(in the rows, 128 means zero)
Known rows:
reka: [104 129 187  83 153 131  92  93 142 147 131  73 154 154 170 113 203 117
 166 116 142 186  88 183 160 101 120 150 119 201  63 173]
skufaflu: [128 131 121 146 125 139 132 135 115 133 118 138 129 129 133 119 121 141
 130 120 133 123 155 134 121 139 141 109 118 138 138 135]
gunar: [120 129 154 100 112 109  95 111 134 136 162 142 174 130 111 116 140 188
  84 144 108 126 132 123 147 129  95 132 161 106  90  81]
stovo: [148 133 129 126 142 119 125 137 124 127 113 144 128 133 116 139 127 118
 144 131 141 113 119 152 118 114 161 130 128 133 131 135]
plubrun: [125 137 127 141 130 131 124 134 111 131 122 140 132 128 133 130 121 146
 126 125 132 120 151 124 120 141 147 111 121 142 140 136]
lagru: [124 137 124 153 119 137 139 143 109 115 127 147 140 124 134 113 142 140
 129 122 145 111 145 115 103 131 138 108 115 125 122 137]
stigror: [128 135 121 148 126 133 130 135 110 132 125 140 132 132 130 130 123 147
 131 128 133 122 151 134 121 135 137 112 125 140 139 134]
flufiflim: [144 123 136 105 120 123  99 124 152 120 145 135 118 131 105 133 136 112
 116 132 111 123 102 141 128 114 130 147 143 116 111 126]
klipi: [154 131 134 125 148 126 126 126 122 134 120 148 128 139 124 134 116 122
 149 125 139 116 110 153 127 110 164 130 126 126 136 137]
stotru: [103 117 115 143 174 101 213 113 150  88 137  82 112  89 169 159  90  94
 130 118 102 200  87  48 140 151  62 134 168 125 126  83]
klavoklel: [128 130  83 113 152 131 114 137 126 133  75 118 109 190 119 157 177 138
 159 180 173  85 108 114 140 106 128 163 116  97 184 132]
dafo: [ 81 116 196  92  14  90 169 119 101 202 158  74 174  73  82 118  55 116
 112 177 146  95 137 140 175 128  72 152  53  77 136 143]
sovadun: [139 122 125  93 138 126  98 122 154 130 104 126 130 151 116 122 156 132
 125 142 136 116 107 133 146 117 130 151 138 106 120 109]
bofi: [126 134 124 145 130 140 130 129 108 135 131 142 131 133 136 123 120 148
 132 119 131 124 148 131 122 132 140 112 120 135 141 135]
zestuflal: [155 133 126 131 139 122 130 135 127 130 111 145 127 136 110 145 126 122
 148 140 143 117 120 162 119 114 153 131 134 135 131 134]
pluma: [121 129 147 106 113 121  92 114 134 135 156 142 163 134 116 110 142 178
  91 135 111 127 137 125 143 130 104 128 152 111  97  94]
fogro: [126 135 125 142 129 131 125 134 109 130 125 139 132 129 134 127 122 145
 129 124 133 119 152 125 121 138 146 111 122 140 139 136]
luri: [156 134 124 133 136 121 131 139 126 127 110 146 129 136 108 146 130 120
 148 144 144 116 120 160 117 115 150 129 135 137 129 136]
bozer: [119 119  97 112 142 138 149 126  98 161 143 145 137 133 128 115 146 117
 115 123 137 123 174 125  88 121 138 112 116 152 126 128]

Facts:
bamel vival klavoklel; bamel vival stedim; beplo vival dristok; beplo vival kleplo; bezem vival tiflim
bigral vival groklol; bivek vival groklol; bivek vival toklor; bivek vival skoren; dafo vival groklol
dasitin vival skoren; deklo vival toklor; dibra vival tresus; dibres vival groklol; dinus vival pegrer
dolum vival droskas; dolum vival klavoklel; dristok vival toklor; dutri vival pliplis; dutri vival toklor
dutri vival skoren; fletos vival deklo; flezor vival kleplo; fliflum vival vetus; fliflum vival suskam
flufiflim vival ketu; foflen vival toklor; fotreplom vival klavoklel; giklis vival vobrok; giklis vival toklor
giklis vival skegre; giklis vival kleplo; grinol vival bivek; grinol vival toklor; grudronor vival dristok
gular vival deklo; gunar vival pegrer; gunar vival bivek; kedru vival nidrogun; ketu vival toklor
ketu vival droskas; kevel vival stolol; kina vival dristok; kina vival kolil; kina vival deklo
kleplo vival fliflum; kuvi vival toklor; liklak vival dafo; liklun vival droskas; mezeze vival pegrer
mezeze vival ketu; miflo vival toklor; muplirum vival foflen; muplirum vival stedim; napena vival dolum
netru vival fliflum; netru vival dafo; nidoster vival dristok; nidoster vival skufaflu; nidrogun vival toklor
pame vival firer; pegrer vival groklol; plibur vival bezem; plibur vival skoren; pliplis vival foflen
pliplis vival skolom; plosum vival droskas; plosum vival dasitin; plukan vival kina; plukan vival stotru
pluma vival pegrer; pluma vival dakli; pogra vival tiflim; reflon vival toklor; reflon vival droskas
reka vival deklo; reskari vival sedes; reskari vival klavoklel; sedes vival dristok; sedes vival vetus
sedes vival toklor; sinun vival grudronor; skega vival dafo; skolom vival toklor; skoren vival toklor
skunis vival kolil; sovadun vival stedim; stisker vival reflon; stisker vival tuster; stolol vival droskas
stolol vival tuster; stolol vival deklo; stoplu vival toklor; stotru vival toklor; suskam vival groklol
tefa vival dosim; tefa vival drusum; tefle vival toklor; tefle vival firer; tiflim vival toklor
trestokes vival skolom; tresus vival trebi; tuster vival reflon; tuster vival toklor; tuster vival pogra
tuster vival dinus; vameki vival dolum; vegrem vival reskari; vobrok vival liklun; vobrok vival dasitin
vupom vival stoplu; vupom vival pame; vusko vival bivek; zemu vival kiklogrun; zepes vival droskas
zepes vival deklo; zovel vival klavoklel; zovel vival dolum; bamel gotre gular; bamel gotre mazek
bepir gotre tefa; bivek gotre fepa; bivek gotre skunis; brasiskul gotre dasegre; bruras gotre foplo
bruras gotre stigror; bruras gotre stedim; bruti gotre fletos; dakli gotre klafofu; dakli gotre zovel
dakli gotre plosam; dasitin gotre fletos; dasitin gotre bigral; deklin gotre dutri; deklin gotre tusker
deklo gotre dafo; dibra gotre pame; dibra gotre kedru; dibra gotre kolil; dibra gotre vestim
dogros gotre nubre; dogros gotre zezu; dogros gotre foflen; dogros gotre kolil; dosim gotre bezem
dosim gotre raflam; dratrur gotre pliregim; dratrur gotre dasegre; dratrur gotre stolem; dristok gotre bozer
dristok gotre pogra; drusum gotre lobru; drusum gotre bozer; flufiflim gotre stufofe; flufiflim gotre tragral
flufiflim gotre didrin; flufiflim gotre miflo; fubri gotre liklak; fubri gotre kuvi; giklis gotre vetus
giklis gotre plosam; giklis gotre vestim; grabri gotre rodruston; grabri gotre fepa; grabri gotre dolum
grinol gotre sedes; kabrir gotre lagru; kabrir gotre plosam; kesku gotre zoruk; kesku gotre gaklis
kesku gotre stotru; kesku gotre dinus; kiklogrun gotre pati; kistu gotre plosum; kistu gotre bigral
klagivum gotre pogra; klagivum gotre dibres; klavoklel gotre skuda; klavoklel gotre pliregim; klavoklel gotre reflo
klavoklel gotre skoren; kleplo gotre tresu; kleplo gotre plubrun; klipi gotre netru; klumok gotre gunar
klumok gotre foflen; kuplen gotre duros; leti gotre sedes; loklur gotre lagru; loklur gotre bezem
luri gotre pliregim; luri gotre zunan; luri gotre plizos; luri gotre grudronor; mabrar gotre bezem
mabrar gotre tuga; mabrar gotre kolil; mekol gotre klafofu; mekol gotre raflam; mezeze gotre fotreplom
mezeze gotre maki; mezeze gotre bezem; mudro gotre lagru; mudro gotre zezu; mudro gotre vegrem
mudro gotre plosam; netredus gotre kliflel; netredus gotre kevel; netredus gotre liklun; netredus gotre mazek
netredus gotre bigral; nidoster gotre rofi; nidoster gotre vusko; nidoster gotre dulok; pegrer gotre pafe
pliplis gotre sedin; pliplis gotre lobru; pliplis gotre dinus; puse gotre tugun; puse gotre fugram
puse gotre grudronor; rava gotre bruner; rava gotre pagra; reka gotre lobru; reka gotre mobam
reka gotre skolom; reskari gotre bozer; reskari gotre meskomun; ridri gotre plizos; ridri gotre dibres
ruklum gotre klafofu; ruklum gotre plalan; sagrir gotre rofi; sagrir gotre pati; sagrir gotre sedes
sinun gotre romek; sinun gotre studus; skadra gotre lobru; skadra gotre romek; skadra gotre grepluskar
skega gotre stigror; skegre gotre miskuna; skegre gotre foflen; sotostik gotre flezor; sotostik gotre monur
sotostik gotre fugram; sovadun gotre nesur; stovo gotre plibur; stovo gotre stolol; stovo gotre gunar
stovo gotre zemu; suskam gotre flezor; suskam gotre skoren; tedir gotre zustaga; tedir gotre liklak
tedir gotre skunis; tedir gotre klafofu; tedras gotre lobru; tedras gotre bofi; tedras gotre gufu
tedras gotre klafofu; tedras gotre netru; tefle gotre plosum; tefle gotre plubrun; tefle gotre fogro
tefle gotre tuster; tiflim gotre tugun; tiflim gotre skunis; tiflim gotre bezem; tratrigu gotre trestokes
tratrigu gotre netru; tresus gotre plosum; tripen gotre rodruston; tripen gotre daflon; tripen gotre vobrok
tripen gotre plale; tripen gotre plalan; tritim gotre lobru; tritim gotre bozer; tritim gotre kina
truru gotre bozer; truru gotre plosam; tutrus gotre rodruston; tutrus gotre fugram; vinobar gotre zezu
vinobar gotre pliregim; vosu gotre fliflum; vosu gotre pagra; vosu gotre gomu; vupom gotre napena
vupom gotre fluru; zestuflal gotre flezor; zestuflal gotre foplo; zodruflok gotre megak; zodruflok gotre duros
zodruflok gotre bozer

Rows:
No name comes twice in this set of rows, the named rows included.
[105 116 112 136 179 102 208 107 153  91 140  87 115  92 167 156  92 102
 124 115  98 199  89  47 141 149  60 135 174 120 124  72] : skolom
[ 87 120  80 106 128 158  88 120 131 133 105  95  96 199 141 127 193 158
 128 173 149  91 118  58 162 126  84 165 101  68 191 129] : zovel
[124 137 127 152 127 139 133 127 109 128 128 142 134 128 143 121 124 154
 133 106 128 116 146 129 120 126 145 121 115 126 138 135] : raflam
[ 79 135 174 129  90 148  59 108 132 106 210  76 102 142 157 140 201 117
 133 124  91 172 106 147 127 121  89 142 123 200  87 217] : stolol
[ 69 120  67 115  96 168  55 119 131 114 159  73  39 206 134 171 211 128
 122 182 114  78 106  55 140 113  70 196  96  80 218 179] : dolum
[147 124 115 107 148 128 143 137 115 137 132 158 137 135 115 114 149  91
 137 137 158 112 121 133  92 106 157 116 117 130 111 136] : truru
[158 133 140 128 148 132 126 131 119 122 137 170 140 140 124 108 133 120
 146 129 154 112  94 135 119 108 161 113 121 107 117 136] : dakli
[136 134 138 155 139 155 130 115 105 133 148 157 129 143 149 105 109 153
 142 111 134 125 120 124 138 127 148 107 109 111 145 143] : klafofu
[111 125 135 127 141 115 132 110 149  95 172 113 119 107 143 145 124 125
 101 119  85 169 106  82 129 143  84 132 170 134 102 104] : tuster
[124 134 113 137 139 136 119 132 113 133 112 139 136 148 134 124 141 164
 128 132 139 116 151 121 129 133 134 118 127 127 145 121] : stedim
[152 135 127 131 135 119 131 142 128 122 110 147 132 130 112 140 133 118
 145 136 147 111 119 151 112 113 155 130 130 131 125 135] : dogros
[144 122 114 104 149 121 137 132 118 144 122 146 132 133 114 133 139  99
 135 130 144 113 134 147  98 107 159 129 125 142 123 130] : zodruflok
[119 124 125 128 117 136 119 124 136 128 129 122 129 129 130 117 134 140
 113 128 119 135 138 117 138 142 109 127 130 121 122 117] : kedru

The same nodes again, as new rows of numbers:
Known rows:
groklol: [199  74 163 164 113 129 111 130  98 197 164  39  77 108 200 159 130 139
  97 165 114  75 137 127 147 118  90 107 142 124 132 149  76 134 169]
dafo: [174  90 166 126 117 127 114 129 106 191 160  52  98 123 173 143 119 143
 104 154  88  77 122 125 118 135  84 107 152 132 151 162  85 147 157]
grinol: [152 122 129 137 110 140 108 120 148 182 145 101 105 101 109  88 130 112
 132 149 158  78 144 173 107 137  75  96 196 104 183 166 136 137 183]
stigror: [122 141 158 138 118 125 125 120 120 142 145 122 132 167 148 147 130 137
 121 128  93 112 142 117 118 102 153 110  96 161 105 131 130 133 141]
zemu: [119 139 105  85 136 104 130 115 125 152 136 119 157 130 144 136 116 132
 123 125  98 136 140 114  99 127 143 108 122 143 110 121 139 157 143]
ketu: [138  98 141 145  88 145 119 118 134 146 155  85 105 117 124 149 130 107
 141 136 161  89 155 173 178 132 112  95 181 140 155 144 132 127 172]
plibur: [132 111 133  97 107 116 128 113 139 153 139 105 125  88 110 142 114 105
 137 114 158  91 151 159 121 139 115  93 196 147 177 150 151 152 131]
skoren: [157  87 206 182  78 140 127 117 129 137 158  99  82 118 166 175 134 117
 111 117 163  75 169 156 175  97 137  78 153 182 167 145 128 128 121]
sagrir: [143 144 100 148 158 131 112 111 144 180 138 126 131 144 149  95 123 138
 120 163 124 128 151 137 101 110 116 106 105  94  96 123 111 130 208]
stotru: [144 111 138 174  69 115 111 138 151 137 118 100  83 123  94 165 125 116
 132 123 159  87 137 152 147 133 120  73 186 149 160 144 124 142 153]
bozer: [128 144 117 108  90  99 117 132 124 135 116 106 117 164 121 175 103 133
 109  88  75 124 111  96 136 144 184  85 120 160 111 111 120 160 135]
lobru: [125 141 105 114  70 106 106 143 115 138 107 112 113 178 110 171 113 141
 114  92  72 121 117 101 132 147 175  91 123 153 111 111 115 155 135]
klafofu: [142 121  70  91  81 115 113 135  98 137 129 123 135 181 127 177 141 158
 110 104  81 111 143 116 118 153 159  90 106 173 112 134 108 143  94]
vegrem: [128 105  90  83 107 109 171 115 112 102 145 105 126 151 139 138 131 135
 112 159 124 136 130 113 151 207 145  89 187 158 147 144 126 137 137]
dratrur: [163 143 144 145 162 160 148 111 108 139 161 136 115 142 161 131 126 103
  84 144 134 148 152 137 117 104 180  98  86 118  94 133 137 149 169]
pluma: [168 119 161  75 117 152 119 135 106 188 168  75 119 135 114 114 117 115
 117 131  98  90 112 147 110 151  96 121 162 114 164 180 127 153 155]
vestim: [137 120  86  83 123  99 128 120 103 143 138 112 145 136 160 163 119 139
 101 110 104 128 147 113 111 141 167  95 119 155 104 120 121 155 114]
tresus: [143 107 103  96  98  90 133 103  77 125 115 111 127 126 120 163 109  96
 133 183 151 123 108 115  97  80 134 159  91  97  41 151 156 143 164]
fugram: [136 116 150 127  99 131 128 120 106 136 152 139 140 187 155 154 146 149
 106 122  93 105 153 121 120 112 158 105  83 174 115 144 124 132 101]

Rows:
No name comes twice in this set of rows, the named rows included.
[132 108 146 144  87 120 116 123 144 141 132 106 112 113 102 143 123 114
 142 128 160  83 146 155 132 136 102  91 191 146 178 160 140 134 144] : miflo
[159 110 133 142 112 161 124 115 135 154 161 102 106 114 112 116 130  92
 134 153 175 105 154 180 151 139 102 108 175 101 148 159 144 125 199] : flufiflim
[119 118 117 117 105 131 147 119 140 121 146 106 126 146  95 122 127 116
 140 164 138 118 129 151 145 167 108 108 180 138 150 151 141 124 180] : muplirum
[162  80 143 159 108 148 129 128 126 130 150  66 103  84 100 183 124  85
 132 167 179  92 155 176 166 102  89 128 164 125 120 152 131 126 176] : dasitin
[178 103 116  70  84 136 125 144  74 174 158  78 121 162 127 133 141 148
  95 132  84  79 117 127 101 183  86 105 160 141 169 198  96 148  99] : liklak
[150 109 151  56 114 121 119 120 107 183 160  74 136 100 139 126 109 113
 124 111 115  88 129 140 108 155 109 104 199 140 182 171 138 166 118] : gunar
[123 116 102 122 127 131 157 111 127 114 147 109 130 159 114 111 128 120
 139 186 130 134 122 140 160 168 123 119 159 129 121 134 131 120 205] : sovadun
[167 137 124 123 153 145 147 113 100 143 161 130 120 139 162 135 127 114
  84 138 137 158 158 124 115 117 180  95  96 132  96 136 135 148 149] : vinobar
[104 110 134 143  97  86 123 123 162 151 117 101 114 124 119 112 132 149
 155 164 121  78 130 130 104 151  77  88 207 154 182 156 112 133 163] : sedes
[143  98 161 175  87 115 157 126 122 113 136 127  83 134 142 167 161 124
 104 138 153  88 154 135 123 132 136  72 160 184 172 166 124 137 102] : grudronor
[113  92  73  73  99 129 174 110 109 106 167 106 154 175 135 127 135 149
 128 168 108 136 138 128 177 212 127 113 178 165 123 139 134 114 146] : fotreplom
[183 115 121 226  99 114 135 140 136 127 119 102  33 113 131 171 137 104
  88 157 192 107 149 134 147 134 142  53 169 124 146 145 101 149 185] : dristok

Now the same nodes, written a new way:
Known rows:
nesur: [120 160 144  87 104 138 118 119 149 129 120  90 130 118 112 117 132 124
 129 119 134 111 164 137 124 131 113 123 138 122 114 112 124 149 129 147
 121 151 114 127  83]
luri: [131 107 140 155 149 127 130 161 147 127 153 146 119 145 137  95 113 116
 132 144 130 131 130 136 100 112 114 138 130 117 102 147 168 113 132  90
 138 137 135 143 143]
deklo: [182 141 144 133 173  96 105 109 116 130 123 138  70 162 187 222 153 198
 108 137  93 146 103  76 146 114 165 127 109 131 106 105 119 102 106 120
 121 101 158  75 167]
kedru: [126 117 109 132 133 116 129 106 104 112 114 135 131 113 129 147 123 129
 131 123 120 131 116 115 151 145 141 115 125 138 151 122  98 141 123 148
 125 107 146 120 131]
tefa: [124  89 116 164 142 109 142 122 102 115 122 152 141 109 135 137 124 123
 136 134 126 136  96 118 146 137 146 120 117 127 153 132 112 121 121 123
 132 100 148 133 151]
klavoklel: [117 130 106 172 121 137  97 174 165 146 173 146 134 147  94  84 104 130
 145 116 125 133 121 134 103 135 127 152 116 161  80 182 121 101 147  99
 111 135 145 146 118]
reskari: [114 141  74 137 101 147  87 112 126 125 154 177 135 159 105 134 109 126
 170 113 121 148 106 140 129 156 161 133 112 196 129 160  53 117 156 131
  96 103 152  92 147]
vegrem: [118 121 100 137 124 115 120 102 112 119 119 137 134 114 119 137 120 132
 139 114 124 136 115 122 148 146 145 114 118 146 149 131  84 144 129 149
 117 107 145 117 125]
tresu: [127 125 147 143 117 124 136 146 139 135 130 119 140 108 120 105 132 128
 131 132 139 119 124 137 115 123 124 130 123 115 120 131 159 110 124 117
 132 135 118 144 118]
sinun: [119 101  99 145 141 124 128 110 101 110 140 164 119 151 140 147 119 122
 143 132 123 149 105 123 137 119 140 126 123 133 143 133  98 128 130 109
 128 113 156 103 151]
tresus: [111  91  93 151 143 139 129 108  69 110 122 163 127 141 131 154 118 113
 117 138 111 125 117 130 129 110 131 123 116 116 153 140  97 125 148 113
 128 132 134  95 149]
kesku: [120 136 135 119 124 145 126 140 142 132 141 125 119 150 127 112 124 118
 127 132 130 127 147 140 108 109 112 139 133 118 112 133 145 125 134 110
 130 151 119 127 124]
stigror: [129 117 150 150 123 121 136 151 143 131 133 122 139 105 123 100 127 127
 135 133 137 118 122 135 117 123 125 132 124 113 119 132 160 107 123 113
 135 133 122 149 120]
skadra: [122 143 139 103 112 151 127 140 143 131 152 130 125 161 124 121 129 114
 143 132 127 131 146 144 115 119 117 151 137 119 116 119 144 126 129 105
 129 148 104 124 124]
netredus: [125 115 138 152 132 146 132 154 125 137 140 139 127 144 124 115 127 119
 117 136 131 122 127 143  98 101 117 139 121 115 113 148 159  99 143  94
 135 152 115 124 135]
zezu: [125 146 147 115 116 123 118 122 155 133 126 106 131 107 119 104 123 126
 130 124 135 117 152 138 114 127 116 117 131 127 114 123 141 141 128 142
 123 140 119 133 101]
groklol: [173  90 165 137 149 127 150 131 161 159 120 100 163 140 127 110 161 111
 121 108 195 107 110 131 103 144 106 125 162 168 129 172 153 103 118 101
 196 101 106 155 125]
plubrun: [128 130 147 132 115 130 133 141 139 135 127 114 139 109 117 114 132 128
 131 129 135 115 136 139 116 122 122 127 124 114 118 128 147 114 126 122
 132 142 112 137 108]
dasitin: [106 116  76 101 144 154 125  94  58 103  98 151 131 146 135 167 113 101
  92 136  89 114 154 131 140 131 117 123 139 120 163 125  92 167 153 151
 120 144 114 108 139]

Rows:
No name comes twice in this set of rows, the named rows included.
[196 202 130 100 122 124 118 140 144 130  98  89 107 136 135 144 153 187
  98 114  85 118 129 122 131 131 134 152 152 145 109 108 190  95 130 180
 111 130 132 141 110] : toklor
[105 160 168 107 130 132 106 157 146 170 133 109 141 103 114 153 129 125
  97 136 113  95 180 101 131 170 128 128 114 130  88 117 108 157 114 133
 107 148  71 155 119] : droskas
[111 111  77 163 133 135 111 128 107 125 146 165 128 151 112 137 109 123
 134 117 118 144 106 119 136 139 144 136 113 159 131 166  76 125 146 119
 116 114 153 115 143] : bamel
[129 103 152 147 132  89 114  83 122 118 131 139 107 111 155 174 145 158
 174 133 148 141  91  99 149 112 167 101  92 114 134  98  82 115  96 100
 124  95 168  67 130] : kina
[124 105 144 132 149 114 120 106 114 129 154 157 103 158 163 191 141 136
 150 143 128 143 109  99 146 122 158 130 104 121 124 109  86 128 102  80
 129 109 133  81 164] : reka
[108 128  98 105 150 160 140 111 103 135 123 142 111 155 150 148 137 110
 114 127 122 143 142 106 139 147 117 111 135 135 154 127  69 158 144 148
 143 111 146 104 154] : mezeze
[155 137  96 125 139 116 134 111  94 107  96 135 128 121 141 157 132 149
 110 122  93 130 107 114 158 146 143 131 141 138 156 116 126 126 127 171
 121 100 150 134 144] : dutri
[160  71 106 114 179 135 141  88 110 133 112 133 149 182 151 160 144  94
 110 106 177 124 117 112 127 152 108 117 174 180 161 173  87 152 127 113
 199  88 127 117 157] : pegrer
[156  88 120 129 156 113 137  94 118 131 105 123 155 137 136 149 146 115
 126 108 166 119 106 112 138 164 127 112 156 170 151 157  91 135 119 132
 174  80 134 124 136] : dibres
[109  82  88 155 142 129 141 103  80  92 127 174 118 143 141 131 108 115
 143 139 123 152  98 132 138 101 135 122 120 112 163 130 105 132 139 112
 130 118 167  98 156] : kleplo

